Below are the code and all the weights of a small trained network. Each question names an input and a target symbol and asks about switching units off, where a switched-off unit gives its printed mean instead of its output.

import numpy as np


def w(rows, s, z=0):
    codes = np.array(rows[::2]) - 128.0
    scale = np.full(codes.shape[1], s)
    scale[-1] = z or s
    return codes * scale


def norm(h):
    return h / np.sqrt((h * h).mean(-1, keepdims=True) + 1e-5)


def f(y):
    return y / 2 * (1 + np.tanh(0.7978845608 * (y + 0.044715 * y**3)))


def softmax(a):
    e = np.exp(a - a.max(-1, keepdims=True))
    return e / e.sum(-1, keepdims=True)


def log_softmax(a):
    a = a - a.max(-1, keepdims=True)
    return a - np.log(np.exp(a).sum(-1, keepdims=True))


def net(x, mask):
    ids = ['ΛΠΦγεω'.index(c) for c in x.split()]
    T = len(ids)
    res = E[ids] + P[:T]
    u = 0
    for l in range(3):
        r = norm(res)
        for j in range(3):
            rows = slice(2 * j, 2 * j + 2)
            q, k, v = (r @ M[l][rows].T for M in (Q, K, V))
            z = softmax(np.where(np.tri(T) > 0, q @ k.T / 2**0.5, -1e9)) @ v
            o = O[l][rows]
            res = res + np.where(mask[u + j], z, o[:, -1]) @ o[:, :-1]
        u += 3
        y = f(norm(res) @ A[l][:, :-1].T + A[l][:, -1])
        res = res + np.where(mask[u : u + 4], y, B[l][:, -1]) @ B[l][:, :-1]
        u += 4
    return log_softmax(norm(res)[-1] @ U[:, :-1].T + U[:, -1])


Q, K, V, O, A, B = {}, {}, {}, {}, {}, {}
E = w([
[209,72,126,151],'Λ',
[96,129,190,123],'Π',
[14,99,152,167],'Φ',
[155,179,73,32],'γ',
[160,159,165,62],'ε',
[116,2,232,125],'ω',
],0.019)
P = w([
[61,79,101,2],'0',
[57,140,123,81],'1',
[69,167,136,118],'2',
[85,175,133,132],'3',
[97,185,132,154],'4',
[108,182,135,172],'5',
[118,178,131,178],'6',
[129,165,136,181],'7',
[143,147,143,184],'8',
[161,129,139,185],'9',
[184,104,132,180],'10',
[189,73,141,185],'11',
[205,41,129,181],'12',
],0.0069)
Q[0] = w([
[41,92,11,254],'0.h0',
[180,117,9,88],'0.h0',
[143,192,114,56],'0.h1',
[103,76,70,69],'0.h1',
[182,188,28,186],'0.h2',
[151,66,46,226],'0.h2',
],0.0087)
K[0] = w([
[151,94,2,240],'0.h0',
[212,178,9,90],'0.h0',
[104,166,119,27],'0.h1',
[225,52,32,104],'0.h1',
[146,220,62,109],'0.h2',
[194,170,75,225],'0.h2',
],0.0087)
V[0] = w([
[141,179,68,82],'0.h0',
[140,122,163,209],'0.h0',
[143,254,118,149],'0.h1',
[104,103,76,120],'0.h1',
[170,191,115,168],'0.h2',
[132,179,191,183],'0.h2',
],0.0082)
O[0] = w([
[92,57,248,166,61],'0.h0',
[164,87,184,28,118],'0.h0',
[137,1,97,114,2],'0.h1',
[76,106,68,72,111],'0.h1',
[70,83,148,216,30],'0.h2',
[84,137,239,74,109],'0.h2',
],0.0068,0.006)
A[0] = w([
[186,163,122,199,99],'0.n0',
[128,152,146,138,1],'0.n1',
[32,138,98,181,163],'0.n2',
[116,112,2,125,39],'0.n3',
],0.011,0.0033)
B[0] = w([
[81,99,66,217,254],'0.n0',
[163,163,191,174,64],'0.n1',
[198,9,74,251,159],'0.n2',
[196,195,254,113,227],'0.n3',
],0.0079,0.0017)
Q[1] = w([
[157,102,152,128],'1.h0',
[150,111,117,134],'1.h0',
[119,57,123,176],'1.h1',
[114,84,167,130],'1.h1',
[190,90,94,253],'1.h2',
[140,149,120,151],'1.h2',
],0.02)
K[1] = w([
[139,61,123,76],'1.h0',
[139,56,117,165],'1.h0',
[93,38,213,142],'1.h1',
[96,125,177,76],'1.h1',
[193,2,168,153],'1.h2',
[130,92,186,170],'1.h2',
],0.013)
V[1] = w([
[255,123,64,167],'1.h0',
[159,94,191,178],'1.h0',
[67,161,176,136],'1.h1',
[159,102,179,108],'1.h1',
[208,108,177,24],'1.h2',
[60,161,105,210],'1.h2',
],0.0074)
O[1] = w([
[71,133,157,68,106],'1.h0',
[141,189,138,81,137],'1.h0',
[101,84,154,108,126],'1.h1',
[149,175,113,124,181],'1.h1',
[113,254,107,145,253],'1.h2',
[169,204,151,84,47],'1.h2',
],0.008,0.0062)
A[1] = w([
[124,140,25,83,251],'1.n0',
[120,107,125,41,125],'1.n1',
[25,84,183,157,163],'1.n2',
[238,254,177,119,151],'1.n3',
],0.0088,0.0016)
B[1] = w([
[5,151,160,165,140],'1.n0',
[46,175,109,103,133],'1.n1',
[37,171,87,145,128],'1.n2',
[105,56,148,150,246],'1.n3',
],0.011,0.013)
Q[2] = w([
[188,128,93,90],'2.h0',
[12,206,152,16],'2.h0',
[201,32,165,204],'2.h1',
[192,183,84,180],'2.h1',
[83,134,216,128],'2.h2',
[219,199,35,107],'2.h2',
],0.011)
K[2] = w([
[204,90,74,163],'2.h0',
[83,101,226,122],'2.h0',
[175,233,255,57],'2.h1',
[117,64,155,136],'2.h1',
[88,185,60,206],'2.h2',
[188,46,146,45],'2.h2',
],0.0088)
V[2] = w([
[114,153,91,2],'2.h0',
[195,102,207,128],'2.h0',
[204,222,202,151],'2.h1',
[63,191,147,129],'2.h1',
[204,126,198,168],'2.h2',
[128,98,102,82],'2.h2',
],0.0071)
O[2] = w([
[161,76,111,255,12],'2.h0',
[72,153,35,150,97],'2.h0',
[140,97,210,208,87],'2.h1',
[254,187,172,154,253],'2.h1',
[132,92,105,71,56],'2.h2',
[124,111,47,206,64],'2.h2',
],0.0054,0.0042)
A[2] = w([
[130,229,31,222,3],'2.n0',
[122,91,156,69,12],'2.n1',
[41,247,117,46,107],'2.n2',
[130,83,109,184,4],'2.n3',
],0.013,0.0051)
B[2] = w([
[59,219,125,247,210],'2.n0',
[116,158,172,237,155],'2.n1',
[215,239,88,22,252],'2.n2',
[208,142,84,124,125],'2.n3',
],0.014,0.0047)
U = w([
[149,186,112,11,225],'Λ',
[140,100,231,109,127],'Π',
[94,62,63,67,195],'Φ',
[185,96,88,126,2],'γ',
[185,96,94,115,2],'ε',
[118,205,98,199,16],'ω',
],0.012,0.0028)

Each question gives the input, a string of symbols that net reads in full, and the target symbol t.
The units are the heads (2 rows each of Q, K, V and O) and the neurons (one row each of A and B). Each row of codes is followed by its name. A weight is (code - 128) times the scale printed after its matrix; where a second scale follows, it is the last column's (O, A, B and U).
mask holds one flag per unit, layer by layer, with each layer's heads first. A switched-off unit (its flag False) gives its mean, the last column of its rows in O or B, instead of its output. The means were averaged over made-up inputs and are rounded, as every weight is.
A unit's drop is (log p(t) with every unit on - log p(t) with that unit switched off) / (log p(t) with every unit on - log p(t) with every unit switched off).
most important unit: the unit with the biggest drop
k most important neurons: the k neurons with the biggest drops, biggest first
k most important neurons of layer l: the k neurons of layer l with the biggest drops, biggest first
which heads matter: for each layer, one digit per head in row order, 1 if its drop is at least 0.15 and else 0, layers parted by /
drop when u is switched off: that unit's drop, to one decimal
input Λ Λ ε γ Λ, target ε: 3 most important neurons : 0.n0, 2.n2, 2.n0
input ω Λ Λ ω ω Π, target Λ: which heads matter : 101 / 000 / 000
input Φ ε ω ω ε Π Π, target Π: which heads matter : 010 / 100 / 010
input ω Λ Π Λ γ ω Λ γ γ Λ Φ Φ, target Φ: most important unit : 0.n2
input ε γ Λ, target ε: which heads matter : 100 / 001 / 000
input ω ω ω Λ ω Π ω ω ω Π, target Π: which heads matter : 010 / 000 / 000
input ω γ γ Λ Φ, target γ: which heads matter : 010 / 001 / 000
input Λ ω ω Λ γ Λ, target γ: 3 most important neurons of layer 1 : 1.n0, 1.n3, 1.n1
input Λ Π Λ, target Π: which heads matter : 011 / 101 / 110
input Λ Λ Λ, target Λ: 3 most important neurons : 1.n3, 0.n3, 2.n2
input Π Λ ω, target Λ: which heads matter : 000 / 010 / 000
input Φ γ ε ω Λ ω ε ω ω ω ω ω Π, target Λ: which heads matter : 111 / 001 / 000
input Φ γ ε ω, target Λ: 2 most important neurons : 0.n2, 1.n2
input ω ω ω ε Λ γ ω Π Λ ω γ ω Λ, target ω: 4 most important neurons : 0.n0, 1.n3, 2.n0, 0.n3
input γ ε Λ ε γ ω Λ γ, target Π: 3 most important neurons : 0.n3, 1.n3, 2.n2
input Π ω Φ ω ω ω Λ ω Λ ε Φ, target ε: 2 most important neurons of layer 0 : 0.n2, 0.n0
input ε Φ ω γ Π Λ Λ ε, target Π: which heads matter : 100 / 000 / 000
input ω Λ ω ω γ Φ Λ, target γ: 4 most important neurons : 0.n2, 0.n0, 2.n2, 1.n2
input Π Λ Φ, target Φ: 2 most important neurons : 0.n2, 1.n2
input ω ω Π ε γ Φ, target ε: 2 most important neurons : 0.n2, 2.n3
input Λ ω Λ ω γ ω ε γ ε Φ, target γ: most important neuron of layer 0 : 0.n2
input Λ Φ Λ, target Φ: 2 most important neurons of layer 0 : 0.n0, 0.n2
input Λ γ Π Λ γ ω Φ γ, target Π: 2 most important neurons : 0.n3, 2.n2
input Λ ε Λ Π ε ε Λ Λ ω Φ ε, target Π: most important neuron : 2.n2
input ω ω ω ω ω ε ω ε γ ω Λ ω Λ, target ω: drop when 2.n0 is switched off : 0.2
